Below is a small trained network, with its code and all its weights. Each question gives an input and a class and asks what happens when units are switched off, that is, made to give their printed mean instead of their output.

import numpy as np


def w(rows, s, z=0):
    codes = np.array(rows[::2]) - 128.0
    scale = np.full(codes.shape[1], s)
    scale[-1] = z or s
    return codes * scale


def norm(h):
    return h / np.sqrt((h * h).mean(-1, keepdims=True) + 1e-5)


def f(y):
    return y / 2 * (1 + np.tanh(0.7978845608 * (y + 0.044715 * y**3)))


def log_softmax(a):
    a = a - a.max(-1, keepdims=True)
    return a - np.log(np.exp(a).sum(-1, keepdims=True))


def net(x, mask):
    res = np.array(x, float).reshape(1, 3) / 4 @ E
    u = 0
    for l in range(2):
        y = f(norm(res) @ A[l][:, :-1].T + A[l][:, -1])
        res = res + np.where(mask[u : u + 11], y, B[l][:, -1]) @ B[l][:, :-1]
        u += 11
    return log_softmax(norm(res)[-1] @ U[:, :-1].T + U[:, -1])


A, B = {}, {}
E = w([
[115,88,125,175,120,107,178,130,70,91],'x0',
[116,140,196,159,154,135,255,77,141,43],'x1',
[102,78,161,133,171,106,90,230,92,120],'x2',
],0.0076)
A[0] = w([
[98,133,36,225,92,97,158,115,83,117,44],'L0N1',
[112,246,110,225,32,116,215,65,129,77,151],'L0N2',
[180,56,38,198,108,117,107,87,52,168,23],'L0N3',
[177,166,147,135,140,193,143,154,57,164,103],'L0N4',
[117,152,125,145,97,134,121,98,86,111,101],'L0N5',
[161,71,99,222,75,139,152,150,99,94,129],'L0N6',
[2,103,145,188,153,73,113,137,81,94,60],'L0N7',
[167,199,93,101,103,108,34,17,116,233,79],'L0N8',
[97,19,160,17,92,60,147,255,58,147,5],'L0N9',
[40,78,22,192,5,72,158,137,69,129,70],'L0N10',
[119,74,174,149,194,35,105,176,84,116,3],'L0N11',
],0.0047,0.0026)
B[0] = w([
[123,89,191,31,117,193,172,89,180,108,146],'L0N1',
[95,148,9,87,194,64,195,120,114,50,254],'L0N2',
[139,99,175,12,32,79,118,12,170,93,163],'L0N3',
[126,129,116,105,80,146,90,135,87,120,123],'L0N4',
[118,152,128,47,187,96,135,85,155,200,128],'L0N5',
[194,108,205,69,179,142,100,83,103,136,158],'L0N6',
[211,128,145,130,244,137,81,202,96,201,153],'L0N7',
[191,105,217,195,34,202,131,96,119,190,248],'L0N8',
[102,167,132,130,102,14,123,162,139,47,197],'L0N9',
[183,130,138,3,75,147,177,56,153,134,178],'L0N10',
[89,113,182,107,195,94,124,200,140,50,159],'L0N11',
],0.0044,0.0049)
A[1] = w([
[177,88,144,156,142,174,184,179,94,128,71],'L1N1',
[91,204,102,106,151,137,179,106,201,127,161],'L1N2',
[88,78,82,125,173,22,83,177,85,145,213],'L1N3',
[170,175,117,177,46,192,58,128,164,244,2],'L1N4',
[94,134,198,123,85,209,125,147,206,149,113],'L1N5',
[116,226,109,184,133,182,207,65,146,141,102],'L1N6',
[3,143,185,235,209,151,128,254,127,97,48],'L1N7',
[118,161,173,103,167,129,216,114,162,66,169],'L1N8',
[99,170,221,187,155,118,128,220,177,184,191],'L1N9',
[78,166,44,107,57,118,84,181,147,117,170],'L1N10',
[153,144,178,141,172,161,143,107,124,47,175],'L1N11',
],0.0065,0.002)
B[1] = w([
[110,36,101,79,137,207,110,110,82,130,129],'L1N1',
[83,179,72,181,95,91,141,127,157,113,197],'L1N2',
[156,107,128,104,213,131,232,112,102,42,208],'L1N3',
[131,214,201,199,111,139,41,230,235,181,255],'L1N4',
[108,95,140,223,124,112,70,89,108,187,162],'L1N5',
[129,191,94,121,163,111,123,180,99,53,219],'L1N6',
[136,172,225,14,66,107,102,166,203,134,218],'L1N7',
[132,121,62,197,129,183,61,110,113,153,245],'L1N8',
[142,208,96,133,2,135,117,60,164,128,193],'L1N9',
[155,76,185,165,216,146,206,62,105,113,172],'L1N10',
[162,105,56,177,145,71,90,127,99,209,189],'L1N11',
],0.0063,0.0065)
U = w([
[162,115,228,43,152,80,121,182,151,84,205],'0',
[29,95,142,136,121,113,130,110,119,157,24],'1',
[115,183,11,190,159,120,157,80,137,89,176],'2',
[134,174,170,171,83,171,70,130,211,228,180],'3',
[131,81,114,61,72,156,186,25,120,173,108],'4',
[155,31,122,138,234,130,166,128,53,126,93],'5',
[26,67,128,136,135,154,139,118,145,161,3],'6',
],0.013,0.0047)

Each question gives the input, the list of numbers given to net, and the class t.
The units are the neurons (one row each of A and B). Each row of codes is followed by its name. A weight is (code - 128) times the scale printed after its matrix; where a second scale follows, it is the last column's (A, B and U).
mask holds one flag per neuron, layer by layer. A switched-off neuron (its flag False) gives its mean, the last column of its row in B, instead of its output. The means were averaged over made-up inputs and are rounded, as every weight is.
A unit's drop is (log p(t) with every unit on - log p(t) with that unit switched off) / (log p(t) with every unit on - log p(t) with every unit switched off).
The circuit of an input: a set's keep is (log p(t) with only the set's units on - log p(t) with every unit switched off) / (log p(t) with every unit on - log p(t) with every unit switched off). Starting from the 12 units with the biggest drops (on a tie, the unit counted first), units are removed one at a time, each time the one whose removal leaves the highest keep (on an exact tie, the one counted first), for as long as the keep stays at least 0.8.
circuit, biggest first: the units of the circuit, biggest drop first
top k neurons: the k neurons with the biggest drops, biggest first
k most important neurons of layer l: the k neurons of layer l with the biggest drops, biggest first
drop of u: that unit's drop, to one decimal
input [4,-8,6], class 5: circuit, biggest first -> L1N3
input [7,-7,-7], class 4: circuit, biggest first -> L0N3, L0N10
input [8,-8,-3], class 4: circuit, biggest first -> L0N3, L0N10
input [-6,1,4], class 0: 2 most important neurons of layer 0 -> L0N8, L0N10
input [2,0,0], class 4: top 2 neurons -> L0N10, L1N4
input [5,-7,1], class 0: 2 most important neurons of layer 1 -> L1N8, L1N11
input [-1,6,2], class 2: top 2 neurons -> L1N4, L1N8
input [7,-1,2], class 5: top 2 neurons -> L1N7, L1N4
input [6,3,3], class 5: top 3 neurons -> L1N4, L0N6, L1N11
input [-2,-7,5], class 0: top 2 neurons -> L1N3, L0N2
input [-5,5,5], class 3: top 2 neurons -> L1N9, L0N2
input [6,8,2], class 5: 3 most important neurons of layer 0 -> L0N7, L0N6, L0N9
input [-3,1,-8], class 2: drop of L0N2 -> 0.5
input [6,-1,-4], class 4: circuit, biggest first -> L0N10
input [2,-2,2], class 0: drop of L0N2 -> 0.2
input [-4,6,4], class 3: drop of L1N7 -> 0.3
input [-8,4,-2], class 2: drop of L0N7 -> 0.0
